Here is a tiny trained network, its code and every weight. The questions are about switching its units off for an input and a class, where a switched-off unit gives its printed mean instead of its output.

import numpy as np


def w(rows, s, z=0):
    codes = np.array(rows[::2]) - 128.0
    scale = np.full(codes.shape[1], s)
    scale[-1] = z or s
    return codes * scale


def norm(h):
    return h / np.sqrt((h * h).mean(-1, keepdims=True) + 1e-5)


def f(y):
    return np.maximum(y, 0)


def log_softmax(a):
    a = a - a.max(-1, keepdims=True)
    return a - np.log(np.exp(a).sum(-1, keepdims=True))


def net(x, mask):
    res = np.array(x, float).reshape(1, 3) / 4 @ E
    u = 0
    for l in range(2):
        y = f(norm(res) @ A[l][:, :-1].T + A[l][:, -1])
        res = res + np.where(mask[u : u + 7], y, B[l][:, -1]) @ B[l][:, :-1]
        u += 7
    return log_softmax(norm(res)[-1] @ U[:, :-1].T + U[:, -1])


A, B = {}, {}
E = w([
[145,69,161,171,249,231,81,148],'x0',
[189,143,239,196,96,116,69,46],'x1',
[97,145,163,214,183,49,255,211],'x2',
],0.0056)
A[0] = w([
[3,42,114,17,191,112,114,183,96],'0.n1',
[133,58,126,133,121,72,98,138,35],'0.n2',
[86,250,73,156,36,62,117,78,5],'0.n3',
[38,153,107,133,166,135,143,61,27],'0.n4',
[80,130,184,196,137,157,53,139,96],'0.n5',
[117,158,159,89,204,65,236,94,105],'0.n6',
[59,151,119,19,63,150,67,106,150],'0.n7',
],0.0067,0.0025)
B[0] = w([
[59,234,143,37,114,121,81,99,236],'0.n1',
[28,116,122,135,107,146,189,175,128],'0.n2',
[204,100,11,169,140,63,96,143,243],'0.n3',
[99,101,44,117,82,81,144,43,129],'0.n4',
[89,194,23,75,40,127,66,253,191],'0.n5',
[88,61,120,127,9,222,94,100,219],'0.n6',
[93,45,174,120,86,121,169,66,254],'0.n7',
],0.0052)
A[1] = w([
[155,174,119,116,254,170,114,147,98],'1.n1',
[149,118,96,186,109,146,101,120,114],'1.n2',
[111,181,71,116,133,76,113,107,232],'1.n3',
[197,71,177,114,210,207,78,128,252],'1.n4',
[74,150,137,198,151,71,200,158,206],'1.n5',
[197,193,214,158,116,114,100,83,110],'1.n6',
[92,88,182,95,63,152,105,103,249],'1.n7',
],0.0096,0.0028)
B[1] = w([
[230,162,120,173,89,77,137,142,185],'1.n1',
[77,87,109,98,232,172,98,198,183],'1.n2',
[243,195,221,189,227,193,138,156,222],'1.n3',
[166,135,124,132,93,62,195,80,218],'1.n4',
[130,63,157,60,89,140,63,2,225],'1.n5',
[64,221,86,3,154,162,223,138,188],'1.n6',
[89,89,165,196,148,115,134,168,254],'1.n7',
],0.0079,0.0069)
U = w([
[96,49,181,93,73,135,118,60,197],'0',
[246,169,110,152,113,62,155,125,204],'1',
[82,252,158,42,161,179,164,161,169],'2',
[107,108,173,209,179,132,80,220,224],'3',
[104,143,83,166,111,112,144,174,4],'4',
[93,154,66,144,108,86,104,152,23],'5',
[89,149,59,146,106,110,121,171,10],'6',
],0.013,0.0045)

Each question gives the input, the list of numbers given to net, and the class t.
The units are the neurons (one row each of A and B). Each row of codes is followed by its name. A weight is (code - 128) times the scale printed after its matrix; where a second scale follows, it is the last column's (A, B and U).
mask holds one flag per neuron, layer by layer. A switched-off neuron (its flag False) gives its mean, the last column of its row in B, instead of its output. The means were averaged over made-up inputs and are rounded, as every weight is.
A unit's drop is (log p(t) with every unit on - log p(t) with that unit switched off) / (log p(t) with every unit on - log p(t) with every unit switched off).
The circuit of an input: a set's keep is (log p(t) with only the set's units on - log p(t) with every unit switched off) / (log p(t) with every unit on - log p(t) with every unit switched off). Starting from the 12 units with the biggest drops (on a tie, the unit counted first), units are removed one at a time, each time the one whose removal leaves the highest keep (on an exact tie, the one counted first), for as long as the keep stays at least 0.8.
circuit, biggest first: the units of the circuit, biggest drop first
top k neurons: the k neurons with the biggest drops, biggest first
k most important neurons of layer l: the k neurons of layer l with the biggest drops, biggest first
input [8,-7,-7], class 1: circuit, biggest first : [1.n1; 1.n4]
input [5,0,-4], class 1: top 3 neurons : [1.n4; 0.n6; 1.n5]
input [8,3,5], class 1: top 2 neurons : [1.n4; 1.n1]
input [-4,6,6], class 0: 2 most important neurons of layer 0 : [0.n1; 0.n6]
input [6,1,-4], class 1: top 2 neurons : [1.n4; 0.n6]
input [5,-6,5], class 2: circuit, biggest first : [0.n1]
input [7,2,6], class 1: top 3 neurons : [1.n1; 0.n7; 1.n4]
input [-8,-5,3], class 1: circuit, biggest first : [1.n3; 0.n3]
input [4,4,2], class 1: 3 most important neurons of layer 0 : [0.n6; 0.n7; 0.n1]
input [5,4,2], class 1: top 3 neurons : [0.n6; 1.n4; 0.n7]
input [3,8,-7], class 2: 3 most important neurons of layer 1 : [1.n6; 1.n5; 1.n2]
input [-6,-4,6], class 0: 3 most important neurons of layer 1 : [1.n5; 1.n1; 1.n4]
input [8,8,-5], class 1: 3 most important neurons of layer 1 : [1.n4; 1.n1; 1.n5]
input [-7,2,-3], class 1: top neuron : [0.n3]
input [7,8,-2], class 2: 2 most important neurons of layer 0 : [0.n3; 0.n5]
input [4,2,0], class 1: 2 most important neurons of layer 0 : [0.n6; 0.n7]
input [-2,1,-2], class 3: top 3 neurons : [1.n5; 0.n3; 1.n4]
input [7,3,8], class 0: 2 most important neurons of layer 1 : [1.n5; 1.n3]
input [-5,6,5], class 2: top 2 neurons : [1.n6; 0.n7]
input [2,1,-3], class 3: top 3 neurons : [1.n7; 1.n5; 0.n5]
